1: [ -31   39  -29   -6   16   18  -20  -11   -9   -4   -5  -12  -12  -45
  -18  -36   -5   20  -28    9  -35    3   26  -12    9   -6  -13   12
  -59  -27  -26   -1  -16   37    2   39  -46    6  -27   22   30   22
  -44  -10   19   -1   18   -9  -21    4   21   27    2   13  -53   42
 -110]
2: [ -18   27    4  -15   -5   -3  -25   19   23  -14    8    6  -17  -37
   -3  -36   16   -3  -16    5  -14  -14   32   10  -15    4  -35  -24
  -40  -29  -32   -4    8   12    0  -36  -38   11   -3  -10   16  -17
    3    2   12  -23   46  -25  -16   30   11   13   -1   16  -22   66
 -104]
3: [ 39   3 -25  -7  19  10 -11  43  13   0  23  -1 -22 -14 -50 -18 -17  37
  -9 -16  19  -2 -12  24 -16 -21  68 -46 -40   6  32 -17 -18 -37 -11 -43
   0 -27  11 -13 -30 -49  16  -4   0 -16 -11  25   4  69  22  -2 -48 -12
 -11  -7   9]
4: [ 22  -3   0  -3  14  19  13   3  -3   3  19 -21 -52  -4 -14 -64 -12   4
   5 -72  40   1  -6  36 -19   5  52  -5   4  26  41  13   5 -49  22 -27
  19  -5  25 -19 -38 -27  -1 -18   1  -6 -30   3  -5  29   9  -7 -19 -22
  56 -77  63]
5: [ -13   29  -29   -1    7    2  -42   43   10  -22   35   -5  -64  -13
   -8   -5    4   16  -43  -27  -21   -9   45   -6   21  -43    8   -3
  -42  -34   -6  -16    3  -25   -8  -28  -60   -5    4  -15   26  -23
   10   13   18  -26   21  -28   -6   51  -18   16   13   33  -55   63
 -105]
6: [ -7   9  12 -23 -10  34   8 -18 -33  12   4  -1  -2  -5  36 -63 -44   9
 -16  25 -59 -13 -22   3  21  26 -27  18   5 -11 -24   3 -23  60   1  27
   6   9 -17  20 -23  52 -55  21  23   4  18   0  26 -58   8  10 -25 -31
 126 -37  39]
7: [-23  42 -26   7  12   8 -31   7 -15 -35  21 -36 -40 -41  -5 -51  30   5
   4  19 -35 -14  58  10  -8 -20  -3 -28 -47 -73 -43 -31  26 -10  -3   6
 -61   4  -5   0  25  -4  -8   2  30  -5  46  -9 -27  18  33  24 -13  21
 -84  96 -85] : 2 1 5 3 6
8: [-25 -16   9 -35 -12 -15  17 -31  -7  12 -10   3 -33 -12   9 -28  -3  11
  -7   0  12  30   0  -6 -23  23  27  -5   7   4 -10  -7  -4   3   4  15
  22  29   7  14  -2  24   5  18   8   2  -7 -15  19  23  -4 -19  -5  -7
  67 -89  43] : 4 6 3 2 1
9: [ 11 -26  -6 -27 -13  -1  27 -21 -11  -6  21  21 -52  35  -7 -26 -11   0
   1 -40  22   1  -9  16 -44  27  41  16  21  18   8   4  -6 -17 -13  -6
  33  -1   6 -19 -20  23  26 -10 -23  -8 -25  -3  27  40  24 -15   6 -39
  95 -90  77] : 8 4 3 6 2
10: [  0  -4  25 -29   3   0  -4  -5   7 -29  13   0 -28 -38 -23 -10 -25  16
   9   7  17  25   5  26   1 -29  23  14 -10  25  14  -1 -12   8  -2  -1
   1 -10  22  -7  23  -9  -9 -10   0   5 -18  15   9  31  16  21  15  -2
   3  18  11] : 3 8 4 2 9
11: [ 26   1  -8 -25   2 -10   9  19  26  42   6  15 -66  60   4 -54 -43  24
   1 -42  16  14   1  26  10  11  62  11  35  -2  30  11  -5 -22  21  -2
  53  -6  36 -14 -15  -3  43   0  -5  -9 -19  -8  -4  45  42  -7 -18 -38
  75 -86  38] : 9 4 8 3 10
12: [ 48  18 -24   5  -7  19 -27  46 -11   5 -12 -17 -41  18 -40 -20  -6  26
 -21   6  51  -7   9   6  13  -6  31  -6  -8  17  44  19  -9 -31  -9 -36
  -1 -20  22 -14  -8 -46  19 -31  18  15  -2 -18  10  61  16   5 -11  22
 -19 -13  -8] : 3 10 4 11 5
13: [-12  12 -21 -12 -29 -10 -19   5  19  16  15  27 -26 -26 -13   9   0  40
  -4  -5  -1  27  10 -26   3 -32  32 -15 -46 -40  -7 -17  31 -49 -10  -2
 -16   0  19  -4  11 -34  18 -29   9 -24  35   2   0  48  11  17  -6 -11
 -12   5 -10] : 10 3 12 5 2
14: [ -9  20 -10 -36   6 -29   3  23  17 -36  14  10 -57 -10 -50  31  21  23
  -2 -11  13  -4  -4 -24  -9 -12  56 -47 -22  18  25 -20 -39 -17 -39 -33
 -12 -32 -13  -4 -19 -54  13  -8  15 -17  22 -24 -18  55 -10  45  -2  13
 -29  30   5] : 3 13 12 10 5
15: [-19  -3   3 -56  -5 -22  16 -37 -12   2 -24  21   0 -26  71 -68  29 -16
   0  23 -33   8   0  -6  -2  64 -46   9   9  29 -13  32  10  83  -8  47
   1  11 -29  24   3  56 -44  47 -24   8  23  -2  26 -92  -4 -34  23   7
 127  15  42] : 6 8 10 9 1
16: [ 15  22 -17  22  16   7   0  47  22  14  10  29 -40  16 -45  38 -12  23
   6 -29   7  -5   2  13  35 -33  46  -2  -7   6   8  12  -6 -50  -4 -29
   1  -6  20 -30 -32 -51  44 -42 -11 -15  11 -13 -13  77   0  17  -6   2
 -10 -39  -7] : 12 3 13 14 10
17: [ 10 -26  -7  23 -29  20 -11  34  20 -14  39 -17 -19  -1 -56 -27  12  32
  10 -20  -3  -5  11  17 -11 -26  39  -3 -24 -15  26   0  17 -58 -16  -6
 -14 -11 -16   4 -18 -32  19 -22   7 -10  -8   3  16  45  10   1   5  -3
 -11 -21 -24] : 3 13 12 16 10
18: [-30  13  12 -23  11  -6 -22   0  13 -22 -24  22 -10 -21  19 -27  16  22
 -21   7  -9   3  14 -13  -5  18 -19 -16  -3   8 -11  -4   1 -10  -3   0
 -21  -4  -2   8   5  38 -37  50  -1   6  28 -11  26 -28 -20   5  29  -8
  60  33 -10] : 10 8 2 15 6
19: [ 24   8 -17   1  15  23 -23  11  19   5  -1   8 -12 -11 -19 -34 -42  43
   9   1  19 -11 -17  45   7 -52  45  -5   7  12  56  13 -20 -40  -2 -32
  28 -27   0   2  -9  -8  40 -40  -5 -15 -45 -13  19  81  26  -3 -51 -26
  14 -74  41] : 3 4 12 16 11
20: [-14  47   8  -5  -3  33 -30  24  -3 -22  13 -20 -28 -10 -27 -53  18  -8
 -49  35 -39  -3  31  -5  -6  -9 -10  -2 -53 -64 -17 -22  -4 -27 -15 -13
 -44 -14  -6  -1  32 -13 -32  10  12 -21  35  -3 -28   8  12  37  15  51
 -57 109 -18] : 7 2 5 1 13
21: [ 17   7 -20 -41  -2 -22   3 -16 -15  12 -16  19   0  -7  36  -9   9   6
  11  19 -12 -20  19 -25  -8 -12  -2 -43  14   7 -12 -25 -38  22 -25  -6
 -33  20 -23  11  -3  -3   6  -1 -16  17   2  18 -26 -25   0  -3  20  13
  29  21   2] : 18 10 8 13 2
22: [  39  -38   -8  -14   21   -5  -42   44   -9   27   -9   13  -52    3
   -7  -29  -17   -6   -7  -29   65  -15  -36   37   24  -14   61    2
   27   13   32   14   -4  -69   13  -59   62  -12   -7  -34  -71  -43
   57  -39   -9   -6  -59  -19   10   73   19   -6  -36  -14   25 -106
   22] : 19 4 11 16 12
23: [ -2  20   4 -24  24  30  -2  -5  -6 -22  14  12 -67  11  -6 -16 -19  35
 -12  -8  -9  -2   5   7  16  -8  12 -29 -12 -14  12 -36 -10 -17   2  29
   7 -22 -37 -12   2  -8  15 -25  24 -27 -22   6  37  37  15   2  -7 -11
  10 -60  21] : 10 17 8 19 13
24: [-30  16 -10 -31  -6  26  11 -14 -21 -10  -9  -8   7  -1  -1 -25  26  -5
  -3  27 -26  12  14   6 -24  39 -36  54 -14 -20 -15   5   2  42  -8  30
 -57   9  11   4  27  25 -54  10  21  -5  31  -3 -10  19  25  14  11  31
 -26  68 -19] : 1 20 2 18 10
25: [ 21  13  -6   9   2  21 -20   7  15 -29  15 -31 -22 -16 -56   4  -2  64
 -11   1  19  -9  -4  52  -7 -13  27 -22 -25 -55   5  -2  13 -22 -25 -47
  -5 -58  -6  -9 -10 -65  15   8  35 -30  10  14 -14  76   8  57 -25  16
 -57  51 -29] : 3 17 14 12 13
26: [ 31 -21 -30  -8  13  18 -11  29  24 -36  12 -13 -26  -1 -20   5   6  22
  -5 -12  11 -16   3  15  -8 -14  60  -3 -10  -6  20 -22   3 -21 -17 -46
 -10 -32  12  -9   6 -39  47 -15   9 -11  21   6 -15  58  18  23 -25 -16
 -30  17  -1] : 3 17 12 25 14
27: [-29  31  13 -54  -5  16   4 -41   1 -22 -18  27 -23 -46  57 -10   3 -11
 -20  -6 -33  17  53  -5 -26   6 -54  14 -19 -29 -42   7   5  78   6  65
 -49  26  -8  31  11  58 -58  54  13  16  23  28  41 -63   3  -5   9  18
  28  13 -42] : 18 24 15 1 21
28: [ 16  11  -3 -20  -5  11  -5  12 -19 -12  13  19 -33   2 -39 -34 -16  39
   4   6  11  -7 -11  17 -32  12  36   3   2   7   5   2   5 -28   9   0
  17   1   8 -15  12 -26  12  10   6  10  17  -7  15  38 -18  14 -22   2
  20 -48  37] : 23 10 8 12 17
29: [-19  -4  14 -26 -24   2  -5 -25  14  -9  -9  -4 -31 -31  70 -14  21 -16
  -5   7 -17  25  15 -51 -22  -5   8  -5  -1   5 -30 -11 -15  46   9  56
 -20 -12  -3  10  10  53 -42  43   3 -18   3   3 -16 -55 -15 -15  17  -1
  31  13 -38] : 18 27 21 24 15
30: [ 36 -11 -24   6 -13   5 -20  19  16   3 -16  18 -11  32   2 -37 -43   6
  10 -42  44 -17 -56  31 -33  11  59 -11  14  42  91  35 -22 -60   6 -40
  36 -21  24 -36 -38 -38  41 -40 -32 -20 -42  19 -20  40  -7  -3 -13 -19
  45 -91  28] : 4 22 19 11 9
31: [  7  27 -12 -20   0 -23 -26  12  16 -18   8 -42 -37 -52  -5 -57  -2  27
 -20   2 -35 -11  26  16 -25 -32  10   4 -39 -17   7 -16  35   7   8  14
 -26  -9  -7  -9  -9  -3 -40   9  -4 -35  19   8 -14  17 -10   0  -3   5
 -13  59 -83] : 2 1 5 7 20
32: [ 16   2   7 -43   3   7 -12 -39 -23 -27 -11   3   7   4   4  -1  -8 -16
 -19  17 -19  16  23  -5  -2  29 -20   5  -4 -10  -5   7 -16  36 -11 -11
 -43  10  -7  -6  26  25  -3  10  17   1  31 -19   0   5  13   0   2  38
  55  53  -2] : 24 18 21 10 29
33: [  0  -7 -24 -13 -19 -26  -8  -4  12   1 -16  12 -24  29  -5 -37  -9  36
 -12  -7   8 -20  -2 -10   5  -4  39  -4  16   9   4   3  -1 -37  -4  -7
  16 -12   8 -35  24 -14   8  -4   0  -8  -1   5 -13  32  29   3 -27 -46
  23  13  12] : 28 26 10 13 12
34: [ 20  41 -21   9  -5  10 -33  30  24   0  -8  -2 -57  -5 -35  -1 -27  29
 -21  14  19   9   6  24  29 -17  53  -5 -13  -2   2  -5  -2 -30 -29 -52
  -4  -1  21 -14   1 -32   4 -17  29 -22  10   4 -31  89  11   8 -12 -26
  -7  -6 -10] : 12 26 16 3 13
35: [ 11   6   3 -13  -1 -29  16  -2   2 -25  -2   8 -50 -10 -24 -41  -4  19
 -17  10   3  10  13  37   7  -9 -23  -3 -21 -49  11  13  -6 -27  16  15
 -40   8  20  -7  20   6 -22 -16  15 -19  15   3   3  37   1  33  13  39
 -70  96 -73] : 2 31 20 5 7
36: [ 28  -9 -15  28  25 -10 -33  58  -7  22  26  11 -49  38 -15 -35 -29  15
   3 -19  33 -19 -18  26  15 -13  53 -14   8  20  17 -13 -10 -62 -11 -34
  42 -17   7  -2 -22 -29  51 -18  -8  -2   0   5  -8  51   0  -5   3  -1
  -3 -67  21] : 16 22 12 19 3
37: [ 13  -9   0 -20 -11  10  11  -6  16   7  18  11 -32  24 -13 -50  -2   1
 -10   0  32 -13  19 -11 -27  12  34 -21 -31   2  21  10   6 -37  24  -3
  18 -20  -9 -14  -5 -12  19 -29   5 -22  -5 -23  23  36   3  -1  25  22
   6  16  14] : 28 33 17 12 10
38: [-28  47  17 -40  14   8   4   1   9 -26  29   3 -35 -10  -1 -23  13  21
  -2  20 -47  -3  19  12 -17 -13 -14  -5  -1 -32  -1 -10  11  14   6  10
 -25  11 -40 -14   4 -30 -30   4 -14 -33  24   4 -12   4   3   2   0  19
  -7  46 -91] : 31 2 1 35 24
39: [ -8   4   0  -4  -8  -9 -16  45  -2 -37  13   8 -18   1 -48  16  16  40
 -30 -15   3   4  -8  52   9 -13  23 -50 -12  -9   6   6  34 -33  -6  -5
 -15 -12 -12  11  29 -51  14 -24  -1   9   2  -7  -9 114  13  23 -17  -9
 -50  42 -29] : 25 26 17 34 13
40: [ 29 -29 -15 -21  28   7   0  15  -9 -10 -14  32 -66   4  23 -41 -35  10
  24 -11  16  -7   8  38   2  30  26  19  12  16  35 -17  13 -34  22 -34
  -5  10  -5   3  -7 -15  -4 -14  -8  -2 -50   2   6  46   4  -8  17  -1
  56 -84  37] : 4 9 28 11 8
41: [-24 -36  12   0  15   0 -12 -33  -9  22  -6   3  -3  -1  32 -26  16  15
  11  15   3  18  -2 -31 -20  37 -40  19  33  27 -18  41  -2  34  -4  13
  16  33  15  21 -25  19 -16  25 -30  -3 -17  -4  24 -22 -13 -22  -1  -5
 107 -96  54] : 8 6 9 15 18
42: [ -22   41   26   28  -30  -14  -10  -14   25   -5   11  -29  -16  -19
   -9  -27   40   25  -12   16  -16  -13   33   -2    4  -15  -15  -40
  -54  -69  -44  -28    5    8    1   33  -51   11   15    3   13   -4
    1   -8   17  -27   43   28   -9    1   -1   26   27   28 -127   87
 -122] : 7 2 35 1 20
43: [ 13  11 -10  25   9 -34  15  28  18 -15  26   6 -35  18 -71 -33 -23  53
 -14   4  10 -19  10   5 -18   5  57 -33  -4 -30  -7   0 -23 -39   4 -35
  28 -27  25 -40 -16 -57  10 -24  -8 -17  -4  26 -18  65  11   7 -42 -11
 -28 -42  -8] : 3 16 34 26 28
44: [ 44  -6 -26  -9  29  -2  -1  24  -5  23  17  27 -46  33 -22 -27 -24  14
   8 -27  20  -2   9  29  19 -21  66   0 -13  -2  42  -9   5 -40 -22 -44
  54 -17  16   2 -26 -44  34 -26 -31   3 -46  13  -8  62  20 -15 -25  -4
 -41 -87  28] : 36 19 22 3 16
45: [  9  33   6  -7  15 -42  10   9   6 -27  10  -8  -9  11 -24  -7  29  15
 -17   2 -14 -14  15   2 -13 -59  25 -22 -31 -24 -17  16  27 -25  -2  -7
 -27 -28  -7  -6  27 -26   7 -33  10 -16  12  -4   4  52  -4  22   1  23
 -70  80 -54] : 35 39 5 2 31
46: [ 19   3  -1 -35   4  13  29   1  10  30 -22  19  25   2  42 -37 -29  -2
 -14   7  -5  -6  18 -13   7  -7 -24   7  -5  -1   2  15  10  29   6  30
  -9 -10 -14 -19  31  30  -4  39  10 -17  11   9   5 -20   2  -3  19  26
  33  21 -17] : 32 18 21 29 24
47: [  2 -22   7 -35  19  12  -7 -21 -26  -9  -2  21  18  15  42 -38 -30  44
   4 -15   4  18  -1  25 -12  13  21  14  26 -25  -1  -5  -6  -6   7  11
  12  46   5  -8   1   7 -32   6   5  -9  -4  20  19  -1  10 -23  -5 -17
  85 -86  33] : 8 41 40 9 28
48: [ 19   6 -28  32  20 -17 -42  52  21  -8  14  -6 -23  12 -70  55  18  48
 -11  12  14 -21   3  22  -8 -37  38 -16 -39  -6  10  14   5 -42 -10 -41
   1 -34 -10  -2  -9 -72  41 -35  24 -35 -19  10  -2 127   0  19  -2  -7
 -58  29 -39] : 39 25 26 16 34
49: [ -4  -7   3 -45  29 -12  18 -10  39 -14   4  22 -38   5  -9 -21  -8  17
  10   1  -7 -18   9  23 -22  -2  43  -8   8 -33   4  12  -3  -8  28   9
   0  13 -13 -23   0   5   6   7  -9 -54 -19 -17  -7  28 -15  12 -31 -18
  47 -31  -1] : 28 33 23 37 8
50: [   2   37   -2    6    1   31  -18   26   13  -23   25  -13  -53  -23
  -38  -49   25  -10  -11   20  -16  -10   13   24  -15  -62   -7  -14
  -74  -61  -26  -21   25  -37  -35    6  -79    6    1    2   45  -21
   -1    4   25  -23   47  -23  -31   26   26   14   21   32 -102  103
 -103] : 7 20 5 42 2
51: [ 18  32  11  -8  -5   5   7  11   1  -7 -27  -8  -2 -14 -20   1 -16  21
  -8  -9  32 -17   9  34 -20 -46  34 -27 -29 -24  14   1 -16 -41 -36 -47
 -12 -15  24  -4  -7 -38  21  -9   3 -17 -24   5   2  50  -4  28  -7   0
 -38 -12  33] : 3 26 34 12 10
52: [ -16   41  -13   24  -31   16  -30   -2   28  -37   20  -22  -68  -37
  -55  -29   18  -28  -64   16  -33  -12   22    7   -4  -27    0   -3
  -78  -45  -23  -36    6  -12  -30    9  -52   -3    7   -3   36   -5
   11   -6   25  -11   35  -12  -21   39   40   32   28   19 -118  119
  -87] : 50 7 20 42 5
53: [-22  41  -3 -44  12  -7 -26  12  -7 -32  28  14 -27  -5 -27 -50  25  22
 -27  38 -16 -12  30   9  -6 -26   3   4 -24 -54 -34   3  21 -12 -14  10
 -18   7 -30  -4  11 -17  13   5   5 -33  32 -15 -22  45  22  14  34 -24
  -6  31 -84] : 38 2 31 45 5
54: [ 25  17 -27  -5  20  22 -15  20  -1 -13  20  -1 -40  -5 -49   5 -13  35
  -9  -5   6   2  -6  35  -3  -4  35 -16 -50 -51  -5  -2 -29 -22 -25 -64
 -22 -27   3 -21  41 -35   9 -38  26 -10  -8   8 -33 101  12  33 -20 -11
 -14  26 -10] : 34 26 25 3 39
55: [ 49 -14 -43  38   4  32 -37  22   2  -9  11 -17 -23  11 -51  -9  -7  14
  -2 -22  22  -7 -11   2   8 -31  67 -23 -28 -22  21   7  -7 -51   1 -59
  -5 -47   2 -47 -45 -75  35 -36  28 -14 -51 -18   4  91   4   6 -33 -15
 -66 -26 -23] : 3 12 48 26 16
56: [-44 -17  11 -45  25  34  -7 -21   0  30 -12  14  30  -2  57 -52 -21   0
 -18  10 -20   6   4 -23   1  16 -58  24  15  33 -33 -14  -9  59  24  18
  35  -1 -22   7 -19  53 -27  49   0  11  -4 -20  -7 -59   1 -11  23 -23
 111 -30  12] : 6 15 41 46 18
57: [-29  38   4   2 -30  25 -11  -2  30  -5   2  17   4 -16  -6 -28  21  13
  -3  41 -38   9   5 -21  -8   6 -31 -11 -16  -4  -3   3  20   5  -2   6
 -10 -17 -16   4  -7  26   2   7 -19 -12  22  -9  10 -23 -18   8   3  17
 -10  39 -25] : 18 38 46 2 24
58: [-10  15   5   2  -5 -13  -3 -15  -3 -39  -2   2 -44 -42 -33 -45   3 -11
 -28   5 -32  18  19  18 -22  -5   4  10 -34 -48 -20 -24 -14  -5   1 -12
 -34  -2   3  18  -1 -18   4 -19  10 -21  31  -3 -20   9  28  17  24  16
 -38  34 -61] : 2 35 53 31 38
59: [-23  16  12 -51   7  20  15  -3  39 -13 -17   8 -30  -3  19   5   4 -19
 -23  14  -4  32  26 -21   1 -14 -19  20 -34  -1 -34   3  27  17  -4  47
 -40  19 -27  22 -10  45  -9  40 -10 -13  22   1 -22  -6 -24   2  14  20
  61   0 -74] : 29 18 46 57 27
60: [ 48  -9   3  10  17  20 -21  40  -2 -30  13  -7 -78 -15 -50  27  -5  14
  -9 -35  44   0 -27  31  -5 -41  46  -1  -9   6  31 -20  13 -31   0 -23
  11  -9   0 -38 -18 -48  54 -39  15 -16 -17 -32 -16  84  12   0 -34 -19
 -21 -58  23] : 16 26 3 55 12
61: [-27   2   7 -35  -3 -14  28 -18 -24  25 -33  27  -7 -28  61 -53   6  23
   6  13  -9  46  12   2  33  28 -19  15   9 -17 -22 -14   6  20   9  24
  15  28 -44  12   0  43  -3  35 -28  -2 -26  -8  30 -62 -33  -3   3 -22
  82 -56  21] : 56 8 41 47 6
62: [  -9   34  -37   18   -3    7   -5   27   -6  -47   30  -37  -27  -33
  -70   37  -20   40  -57   32  -15  -36  -16   32   14  -65    9  -24
  -78  -62  -12  -20   13  -36  -46  -10  -50  -13   10  -15   -7  -35
   18  -39   10    1   19  -19  -23   68   17   44  -32   11 -127  103
 -111] : 52 50 45 5 25
63: [ 15  38 -13  26   2  16 -32  44  48 -28  52 -12 -14 -21 -49  54  27  23
 -14   7   1  -8   5  17 -12 -67  50 -17 -46 -20 -12 -11  17 -47 -33 -28
 -27 -18  24 -41   5 -39   3 -71  26 -15 -20  -3 -15  98  17  20 -22   1
 -94  52 -37] : 48 45 39 54 25
64: [ 28   1 -13   1  -6 -11  -6   2   4 -20   5  -4 -28 -20 -29  -3  -6  53
 -12 -23 -32  -4  37  15 -38  -8  27 -14 -44 -41 -21   3  17  -8  17  -6
  -7  -1  30 -33   3 -19  -8  -3  -7 -20 -19   1  28  52  22   6   9  19
  -2  25  11] : 13 10 37 17 51
65: [ 15   7   1 -35  -8  -7  -6 -41  -9   3  -4  -9 -14  12  45 -26 -12  -6
  13  -5 -20   1 -16 -23 -16  11  -9  19 -10   5   4  25 -34  13  -3  -3
  29   3 -16  -1  10  50 -26  23  -2  -6  -5  -1  43  -8  -2 -20  -3 -10
  79 -39  46] : 8 47 41 6 61
66: [ -21  -31    1  -46   14  -25   11   -6  -20   29  -17   16   13   23
   47  -48  -11    6   26   19   27   15    7   -7   -4   40  -11   20
   29   36   -7   20  -24   69    3   33   40   -6    6    4  -15   86
   11   11  -18    6    8  -17   13   -4  -25  -33   25  -16  127 -127
   79] : 41 8 65 56 61
67: [-43  16  28  35 -27 -30   7 -39  -8  -6 -20  16  10 -33  64 -22   4   5
 -18  39 -29  27  57 -27 -17  22 -48  -7  10 -12 -35   5 -17  48  17  70
  -1  15 -22  14  19  80 -47  23 -11  19   5  -2  26 -54 -17   1  17  27
  67  35  13] : 29 27 18 15 61
